Below is a small trained network, with its code and all its weights. Each question gives an input and a class and asks what happens when units are switched off, that is, made to give their printed mean instead of their output.

import numpy as np


def w(rows, s, z=0):
    codes = np.array(rows[::2]) - 128.0
    scale = np.full(codes.shape[1], s)
    scale[-1] = z or s
    return codes * scale


def f(y):
    return y / 2 * (1 + np.tanh(0.7978845608 * (y + 0.044715 * y**3)))


def log_softmax(a):
    a = a - a.max(-1, keepdims=True)
    return a - np.log(np.exp(a).sum(-1, keepdims=True))


def net(x, mask):
    res = np.array(x, float).reshape(1, 2) / 4 @ E
    y = f(res @ A[0][:, :-1].T + A[0][:, -1])
    res = res + np.where(mask, y, B[0][:, -1]) @ B[0][:, :-1]
    return log_softmax(res[-1] @ U[:, :-1].T + U[:, -1])


A, B = {}, {}
E = w([
[125,211,114,57,66,228],'x0',
[104,172,3,86,233,86],'x1',
],0.011)
A[0] = w([
[144,143,181,186,78,136,99],'N0',
[101,46,147,183,191,101,100],'N1',
[116,99,217,98,108,121,104],'N2',
[101,168,92,101,207,137,143],'N3',
[108,1,133,230,148,106,127],'N4',
[140,111,176,143,106,142,148],'N5',
[123,31,171,169,64,134,121],'N6',
[40,155,78,83,147,36,117],'N7',
[118,105,139,230,177,101,115],'N8',
[144,164,42,78,158,104,97],'N9',
[189,116,191,142,101,148,120],'N10',
[99,113,195,176,81,161,94],'N11',
[176,62,134,160,90,141,255],'N12',
[136,158,95,82,82,241,106],'N13',
],0.0095,0.017)
B[0] = w([
[81,31,130,159,131,129,157],'N0',
[42,153,181,100,69,105,169],'N1',
[113,41,139,159,122,127,153],'N2',
[103,120,131,171,196,180,186],'N3',
[89,196,169,100,96,117,193],'N4',
[158,106,119,180,210,190,167],'N5',
[91,122,119,136,144,188,180],'N6',
[49,102,76,150,172,189,182],'N7',
[68,178,185,116,96,89,167],'N8',
[59,73,134,215,145,146,171],'N9',
[77,67,111,184,182,220,166],'N10',
[61,83,109,140,126,148,164],'N11',
[178,174,89,73,181,170,252],'N12',
[1,174,222,87,68,32,183],'N13',
],0.0096,0.017)
U = w([
[85,6,92,255,173,200,75],'0',
[31,190,231,112,25,93,105],'1',
[240,181,68,104,183,182,251],'2',
[204,74,147,193,108,55,91],'3',
[181,41,66,125,13,58,96],'4',
],0.0089,0.011)

Each question gives the input, the list of numbers given to net, and the class t.
The units are the neurons (one row each of A and B). Each row of codes is followed by its name. A weight is (code - 128) times the scale printed after its matrix; where a second scale follows, it is the last column's (A, B and U).
mask holds one flag per neuron, in row order. A switched-off neuron (its flag False) gives its mean, the last column of its row in B, instead of its output. The means were averaged over made-up inputs and are rounded, as every weight is.
A unit's drop is (log p(t) with every unit on - log p(t) with that unit switched off) / (log p(t) with every unit on - log p(t) with every unit switched off).
unit that matters most: the unit with the biggest drop
top k neurons: the k neurons with the biggest drops, biggest first
drop when u is switched off: that unit's drop, to one decimal
input [8,-8], class 0: unit that matters most -> N10
input [-3,-2], class 2: top 2 neurons -> N13, N12
input [1,3], class 2: top 2 neurons -> N10, N0
input [7,-8], class 0: top 2 neurons -> N10, N5
input [4,-4], class 0: top 2 neurons -> N4, N10
input [6,7], class 0: top 2 neurons -> N9, N3
input [6,-7], class 0: top 2 neurons -> N10, N5
input [7,8], class 0: top 2 neurons -> N9, N3
input [8,6], class 1: drop when N13 is switched off -> 3.8
input [-3,0], class 2: drop when N1 is switched off -> 0.0
input [-4,-3], class 1: drop when N8 is switched off -> 0.2
